Below are the code and all the weights of a small trained network. Each question names an input and a target symbol and asks about switching units off, where a switched-off unit gives its printed mean instead of its output.

import numpy as np


def w(rows, s, z=0):
    codes = np.array(rows[::2]) - 128.0
    scale = np.full(codes.shape[1], s)
    scale[-1] = z or s
    return codes * scale


def f(y):
    return y / 2 * (1 + np.tanh(0.7978845608 * (y + 0.044715 * y**3)))


def softmax(a):
    e = np.exp(a - a.max(-1, keepdims=True))
    return e / e.sum(-1, keepdims=True)


def log_softmax(a):
    a = a - a.max(-1, keepdims=True)
    return a - np.log(np.exp(a).sum(-1, keepdims=True))


def net(x, mask):
    ids = ['ΞΠΨΩαβδεζηθμστφ'.index(c) for c in x.split()]
    T = len(ids)
    res = E[ids] + P[:T]
    u = 0
    for l in range(2):
        r = res
        for j in range(2):
            rows = slice(3 * j, 3 * j + 3)
            q, k, v = (r @ M[l][rows].T for M in (Q, K, V))
            z = softmax(np.where(np.tri(T) > 0, q @ k.T / 3**0.5, -1e9)) @ v
            o = O[l][rows]
            res = res + np.where(mask[u + j], z, o[:, -1]) @ o[:, :-1]
        u += 2
        y = f(res @ A[l][:, :-1].T + A[l][:, -1])
        res = res + np.where(mask[u : u + 4], y, B[l][:, -1]) @ B[l][:, :-1]
        u += 4
    return log_softmax(res[-1] @ U[:, :-1].T + U[:, -1])


Q, K, V, O, A, B = {}, {}, {}, {}, {}, {}
E = w([
[205,139,48,141],'Ξ',
[139,110,116,206],'Π',
[201,133,46,131],'Ψ',
[185,132,42,107],'Ω',
[40,3,186,167],'α',
[100,136,143,96],'β',
[175,133,37,59],'δ',
[199,137,44,102],'ε',
[214,130,41,112],'ζ',
[191,141,44,103],'η',
[183,133,40,93],'θ',
[105,156,169,8],'μ',
[178,139,53,75],'σ',
[198,138,43,80],'τ',
[189,140,65,128],'φ',
],0.0067)
P = w([
[90,254,158,145],'0',
[248,59,172,100],'1',
[215,50,128,90],'2',
[179,50,99,85],'3',
[152,48,72,83],'4',
[126,57,52,84],'5',
[108,52,44,83],'6',
[90,48,34,78],'7',
],0.0028)
Q[0] = w([
[46,132,251,124],'L0H1',
[173,218,86,101],'L0H1',
[139,95,159,173],'L0H1',
[94,22,174,92],'L0H2',
[196,132,85,21],'L0H2',
[170,129,89,136],'L0H2',
],0.028)
K[0] = w([
[87,250,168,115],'L0H1',
[177,77,148,69],'L0H1',
[172,177,137,169],'L0H1',
[47,97,199,109],'L0H2',
[158,100,81,5],'L0H2',
[126,93,61,127],'L0H2',
],0.027)
V[0] = w([
[96,123,160,31],'L0H1',
[136,86,110,238],'L0H1',
[61,74,180,83],'L0H1',
[118,175,76,71],'L0H2',
[133,233,85,2],'L0H2',
[121,123,100,128],'L0H2',
],0.0084)
O[0] = w([
[64,150,43,189,120],'L0H1',
[136,49,235,67,105],'L0H1',
[4,95,92,165,53],'L0H1',
[206,103,183,110,203],'L0H2',
[253,41,251,144,254],'L0H2',
[148,143,122,107,148],'L0H2',
],0.0066,0.0026)
A[0] = w([
[142,76,227,172,12],'L0N1',
[116,223,235,20,157],'L0N2',
[151,108,179,253,241],'L0N3',
[43,176,168,94,2],'L0N4',
],0.016,0.0029)
B[0] = w([
[211,203,33,153,143],'L0N1',
[255,85,22,83,193],'L0N2',
[243,101,55,13,252],'L0N3',
[250,47,150,211,87],'L0N4',
],0.012,0.0018)
Q[1] = w([
[201,68,117,62],'L1H1',
[81,148,128,181],'L1H1',
[69,113,124,201],'L1H1',
[104,74,169,108],'L1H2',
[93,3,53,83],'L1H2',
[134,119,120,98],'L1H2',
],0.032)
K[1] = w([
[12,178,132,145],'L1H1',
[190,105,142,94],'L1H1',
[137,116,138,66],'L1H1',
[137,116,154,138],'L1H2',
[46,1,67,130],'L1H2',
[128,122,103,160],'L1H2',
],0.033)
V[1] = w([
[103,133,125,111],'L1H1',
[117,136,158,99],'L1H1',
[118,107,138,168],'L1H1',
[155,26,206,209],'L1H2',
[149,60,205,31],'L1H2',
[114,37,242,9],'L1H2',
],0.011)
O[1] = w([
[109,114,150,114,103],'L1H1',
[130,117,151,118,117],'L1H1',
[102,153,117,138,61],'L1H1',
[213,177,222,147,69],'L1H2',
[118,84,227,64,254],'L1H2',
[115,9,234,101,186],'L1H2',
],0.011,0.0056)
A[1] = w([
[2,153,158,123,114],'L1N1',
[110,132,143,122,84],'L1N2',
[127,140,115,138,2],'L1N3',
[55,139,127,99,140],'L1N4',
],0.032,0.01)
B[1] = w([
[165,2,5,212,240],'L1N1',
[21,225,158,224,107],'L1N2',
[41,100,147,51,179],'L1N3',
[90,224,244,164,253],'L1N4',
],0.024,0.0021)
U = w([
[175,35,101,48,245],'Ξ',
[68,117,254,93,205],'Π',
[87,89,138,198,156],'Ψ',
[140,151,103,149,62],'Ω',
[179,179,148,162,13],'α',
[108,185,94,142,163],'β',
[107,153,90,138,104],'δ',
[134,151,103,139,44],'ε',
[133,140,111,141,10],'ζ',
[135,150,94,143,40],'η',
[135,158,92,150,86],'θ',
[76,136,114,94,3],'μ',
[116,155,100,135,52],'σ',
[122,151,104,136,73],'τ',
[125,132,115,138,10],'φ',
],0.0067,0.0047)

Each question gives the input, a string of symbols that net reads in full, and the target symbol t.
The units are the heads (3 rows each of Q, K, V and O) and the neurons (one row each of A and B). Each row of codes is followed by its name. A weight is (code - 128) times the scale printed after its matrix; where a second scale follows, it is the last column's (O, A, B and U).
mask holds one flag per unit, layer by layer, with each layer's heads first. A switched-off unit (its flag False) gives its mean, the last column of its rows in O or B, instead of its output. The means were averaged over made-up inputs and are rounded, as every weight is.
A unit's drop is (log p(t) with every unit on - log p(t) with that unit switched off) / (log p(t) with every unit on - log p(t) with every unit switched off).
The circuit of an input: a set's keep is (log p(t) with only the set's units on - log p(t) with every unit switched off) / (log p(t) with every unit on - log p(t) with every unit switched off). Starting from all 12 units, units are removed one at a time, each time the one whose removal leaves the highest keep (on an exact tie, the one counted first), for as long as the keep stays at least 0.8.
units of the circuit, in order: the units of the circuit, biggest drop first
top k neurons in layer l: the k neurons of layer l with the biggest drops, biggest first
heads that matter: for each layer, one digit per head in row order, 1 if its drop is at least 0.15 and else 0, layers parted by /
drop of u: that unit's drop, to one decimal
input ε δ Π Ψ Ω θ θ, target Π: top 2 neurons in layer 0 => [L0N2; L0N3]
input μ μ α θ μ, target μ: units of the circuit, in order => [L0H2; L1H2; L1N3; L0H1]
input η Ω θ β Π θ, target Π: units of the circuit, in order => [L1N1; L0N2]
input α ε Π, target α: units of the circuit, in order => [L0H2; L1H2; L0N4; L0H1]
input μ ζ Π α μ, target μ: units of the circuit, in order => [L0H2; L1N3; L0H1; L1H2]
input Π ε α ζ δ, target Π: heads that matter => 11 / 01
input η δ θ Π θ Π, target Π: heads that matter => 01 / 00
input Π α Ω Π Π τ, target Π: heads that matter => 11 / 00
input Ψ μ Ξ Π δ τ μ δ, target Π: heads that matter => 00 / 01
input Π η Π μ μ μ, target Ψ: top neuron in layer 1 => [L1N1]
input θ μ θ Π Π μ, target Π: top 3 neurons in layer 0 => [L0N2; L0N3; L0N4]
input Ξ σ δ Ω Ω, target Π: units of the circuit, in order => [L1H2; L1N1; L0N1]
input ε μ β μ μ, target Ψ: heads that matter => 10 / 00
input Π ε θ σ ζ β ε σ, target Π: heads that matter => 00 / 01
input Π β Π α Π Ξ β, target Π: heads that matter => 11 / 01
input μ δ Ω Ω μ μ τ α, target μ: units of the circuit, in order => [L1N3; L0H2; L1H2; L0H1]
input Π Π β Π μ Π Π, target Ψ: heads that matter => 11 / 00
input β Π β τ μ Π β, target Ψ: top 2 neurons in layer 0 => [L0N2; L0N4]
input Π ζ Π, target Π: top neuron in layer 1 => [L1N4]
input ζ β β β ζ β, target Ψ: heads that matter => 10 / 00
input μ α θ, target μ: heads that matter => 11 / 01
input Π δ α, target Π: top neuron in layer 0 => [L0N4]
input Π σ β μ δ μ, target Π: top 2 neurons in layer 0 => [L0N2; L0N4]
input Π α Π θ ε Π Ω β, target Π: drop of L1N1 => 0.2
input μ Π α μ Ω σ Π, target μ: drop of L0H1 => 1.1
input Π σ ε η Π μ Π α, target Π: drop of L1H2 => 5.4
input α δ β μ μ, target α: drop of L0H2 => 0.7
input Π Π Π Π, target Ψ: top neuron in layer 0 => [L0N2]
